Below is a small trained network, with its code and all its weights. Each question gives an input and a target symbol and asks what happens when units are switched off, that is, made to give their printed mean instead of their output.

import numpy as np


def w(rows, s, z=0):
    codes = np.array(rows[::2]) - 128.0
    scale = np.full(codes.shape[1], s)
    scale[-1] = z or s
    return codes * scale


def f(y):
    return np.maximum(y, 0)


def softmax(a):
    e = np.exp(a - a.max(-1, keepdims=True))
    return e / e.sum(-1, keepdims=True)


def log_softmax(a):
    a = a - a.max(-1, keepdims=True)
    return a - np.log(np.exp(a).sum(-1, keepdims=True))


def net(x, mask):
    ids = ['δεηθλμσ'.index(c) for c in x.split()]
    T = len(ids)
    res = E[ids] + P[:T]
    u = 0
    for l in range(2):
        r = res
        for j in range(2):
            rows = slice(3 * j, 3 * j + 3)
            q, k, v = (r @ M[l][rows].T for M in (Q, K, V))
            z = softmax(np.where(np.tri(T) > 0, q @ k.T / 3**0.5, -1e9)) @ v
            o = O[l][rows]
            res = res + np.where(mask[u + j], z, o[:, -1]) @ o[:, :-1]
        u += 2
        y = f(res @ A[l][:, :-1].T + A[l][:, -1])
        res = res + np.where(mask[u : u + 12], y, B[l][:, -1]) @ B[l][:, :-1]
        u += 12
    return log_softmax(res[-1] @ U[:, :-1].T + U[:, -1])


Q, K, V, O, A, B = {}, {}, {}, {}, {}, {}
E = w([
[171,135,79,83],'δ',
[208,140,38,94],'ε',
[206,102,254,117],'η',
[153,105,159,220],'θ',
[101,120,130,76],'λ',
[8,80,126,104],'μ',
[177,22,129,165],'σ',
],0.017)
P = w([
[177,215,254,29],'0',
[173,97,63,84],'1',
[177,79,52,84],'2',
[176,83,46,91],'3',
[169,82,64,92],'4',
[181,69,45,92],'5',
[161,68,49,100],'6',
[171,73,57,99],'7',
[177,59,17,102],'8',
[171,80,59,89],'9',
[178,89,70,89],'10',
[189,80,61,90],'11',
],0.0053)
Q[0] = w([
[81,199,84,242],'L0H0',
[169,113,198,187],'L0H0',
[83,249,141,63],'L0H0',
[160,200,93,110],'L0H1',
[145,138,178,229],'L0H1',
[56,122,132,109],'L0H1',
],0.012)
K[0] = w([
[116,145,74,154],'L0H0',
[58,124,64,133],'L0H0',
[209,186,72,57],'L0H0',
[98,251,45,114],'L0H1',
[128,78,173,211],'L0H1',
[57,180,70,53],'L0H1',
],0.013)
V[0] = w([
[130,102,67,115],'L0H0',
[30,71,161,116],'L0H0',
[76,172,135,220],'L0H0',
[102,67,150,105],'L0H1',
[254,106,113,167],'L0H1',
[201,44,185,156],'L0H1',
],0.0098)
O[0] = w([
[158,121,59,147,96],'L0H0',
[168,70,227,97,152],'L0H0',
[162,151,102,135,42],'L0H0',
[132,123,146,155,148],'L0H1',
[6,81,165,153,254],'L0H1',
[79,141,175,142,235],'L0H1',
],0.011,0.008)
A[0] = w([
[78,104,100,155,156],'L0N0',
[65,89,84,47,159],'L0N1',
[72,167,160,122,134],'L0N2',
[201,101,145,182,110],'L0N3',
[145,130,74,121,173],'L0N4',
[110,127,98,51,254],'L0N5',
[121,191,36,63,72],'L0N6',
[113,158,40,76,129],'L0N7',
[97,141,15,154,160],'L0N8',
[86,247,110,240,216],'L0N9',
[196,94,159,69,84],'L0N10',
[189,114,86,89,62],'L0N11',
],0.011,0.0069)
B[0] = w([
[205,111,107,159,217],'L0N0',
[200,189,122,112,251],'L0N1',
[108,88,137,66,210],'L0N2',
[157,119,175,132,152],'L0N3',
[68,86,140,78,156],'L0N4',
[161,169,123,18,228],'L0N5',
[83,92,147,137,158],'L0N6',
[32,123,143,86,184],'L0N7',
[156,166,226,87,189],'L0N8',
[112,254,128,199,155],'L0N9',
[150,155,144,165,163],'L0N10',
[123,155,127,170,135],'L0N11',
],0.0076,0.011)
Q[1] = w([
[108,100,244,131],'L1H0',
[129,87,79,250],'L1H0',
[151,121,194,172],'L1H0',
[116,125,150,213],'L1H1',
[81,115,71,60],'L1H1',
[84,183,67,193],'L1H1',
],0.011)
K[1] = w([
[116,90,52,88],'L1H0',
[206,41,126,179],'L1H0',
[180,193,89,202],'L1H0',
[92,6,71,165],'L1H1',
[164,192,136,123],'L1H1',
[58,66,59,115],'L1H1',
],0.012)
V[1] = w([
[103,183,148,158],'L1H0',
[132,153,120,106],'L1H0',
[45,84,216,101],'L1H0',
[113,66,71,79],'L1H1',
[12,200,36,87],'L1H1',
[254,151,143,128],'L1H1',
],0.009)
O[1] = w([
[91,115,143,169,138],'L1H0',
[107,146,198,149,163],'L1H0',
[125,97,99,186,254],'L1H0',
[207,50,1,51,72],'L1H1',
[39,49,123,103,46],'L1H1',
[178,128,144,181,126],'L1H1',
],0.0076,0.015)
A[1] = w([
[73,150,60,109,25],'L1N0',
[244,199,90,158,78],'L1N1',
[114,138,183,167,94],'L1N2',
[131,160,169,180,75],'L1N3',
[140,154,197,75,56],'L1N4',
[73,73,127,176,69],'L1N5',
[203,117,149,197,101],'L1N6',
[126,96,164,109,91],'L1N7',
[94,89,127,179,2],'L1N8',
[79,105,162,172,19],'L1N9',
[96,161,122,67,190],'L1N10',
[124,82,189,148,184],'L1N11',
],0.012,0.0072)
B[1] = w([
[118,33,110,188,155],'L1N0',
[50,64,105,173,224],'L1N1',
[127,80,35,64,247],'L1N2',
[97,124,54,102,245],'L1N3',
[155,72,102,209,250],'L1N4',
[255,151,195,227,178],'L1N5',
[118,220,139,70,246],'L1N6',
[62,99,118,120,177],'L1N7',
[105,158,59,13,148],'L1N8',
[176,97,99,172,190],'L1N9',
[217,172,135,124,195],'L1N10',
[118,168,183,89,244],'L1N11',
],0.0075,0.019)
U = w([
[78,80,132,74,59],'δ',
[194,111,131,93,75],'ε',
[120,69,201,165,110],'η',
[128,121,133,151,200],'θ',
[177,57,127,143,74],'λ',
[133,170,199,100,253],'μ',
[251,117,185,180,128],'σ',
],0.011,0.0032)

Each question gives the input, a string of symbols that net reads in full, and the target symbol t.
The units are the heads (3 rows each of Q, K, V and O) and the neurons (one row each of A and B). Each row of codes is followed by its name. A weight is (code - 128) times the scale printed after its matrix; where a second scale follows, it is the last column's (O, A, B and U).
mask holds one flag per unit, layer by layer, with each layer's heads first. A switched-off unit (its flag False) gives its mean, the last column of its rows in O or B, instead of its output. The means were averaged over made-up inputs and are rounded, as every weight is.
A unit's drop is (log p(t) with every unit on - log p(t) with that unit switched off) / (log p(t) with every unit on - log p(t) with every unit switched off).
The circuit of an input: a set's keep is (log p(t) with only the set's units on - log p(t) with every unit switched off) / (log p(t) with every unit on - log p(t) with every unit switched off). Starting from the 12 units with the biggest drops (on a tie, the unit counted first), units are removed one at a time, each time the one whose removal leaves the highest keep (on an exact tie, the one counted first), for as long as the keep stays at least 0.8.
units of the circuit, in order: the units of the circuit, biggest drop first
most important unit: the unit with the biggest drop
top k neurons: the k neurons with the biggest drops, biggest first
k most important neurons of layer l: the k neurons of layer l with the biggest drops, biggest first
heads that matter: for each layer, one digit per head in row order, 1 if its drop is at least 0.15 and else 0, layers parted by /
input ε ε σ μ λ η μ λ ε δ η ε, target η: top 2 neurons : L0N8; L0N9
input μ σ σ ε δ, target θ: most important unit : L1N1
input θ μ μ η ε η η θ η η η μ, target μ: top 2 neurons : L0N9; L0N6
input η δ ε θ σ σ λ, target λ: heads that matter : 11 / 11
input θ θ λ η δ, target μ: top 2 neurons : L0N9; L1N1
input μ δ ε, target θ: top 3 neurons : L1N1; L1N6; L0N10
input δ ε θ η, target η: heads that matter : 01 / 01
input σ η ε η σ, target σ: units of the circuit, in order : L0N5; L1N5; L1N1
input ε σ θ μ, target η: top 3 neurons : L0N9; L1N5; L0N8
input λ λ λ λ, target σ: heads that matter : 01 / 10
input θ ε η η, target η: top 3 neurons : L1N6; L1N5; L0N2
input δ σ θ δ σ η λ μ λ ε σ δ, target δ: units of the circuit, in order : L1H1; L0H0; L0H1
input δ δ ε θ θ σ μ δ, target δ: units of the circuit, in order : L1H1; L0H0
input λ ε θ η ε μ, target σ: most important unit : L0H1
input η δ μ θ θ μ μ, target λ: 2 most important neurons of layer 0 : L0N1; L0N2
input μ θ μ δ λ η λ, target θ: 2 most important neurons of layer 1 : L1N1; L1N6
input ε η η ε λ λ δ, target η: top 4 neurons : L0N8; L0N9; L1N5; L0N7
input η η σ η ε, target λ: units of the circuit, in order : L1H0; L0H1; L1N6
input ε λ λ θ ε η θ σ θ η σ, target σ: heads that matter : 11 / 00
input δ μ σ ε, target δ: heads that matter : 11 / 01
input δ η μ μ ε λ η, target μ: units of the circuit, in order : L1N11; L0H1
input σ δ λ σ δ δ λ θ, target θ: heads that matter : 10 / 01
input θ μ η η θ ε, target μ: heads that matter : 10 / 01
input σ η δ η σ ε η μ σ λ, target ε: 2 most important neurons of layer 0 : L0N1; L0N5
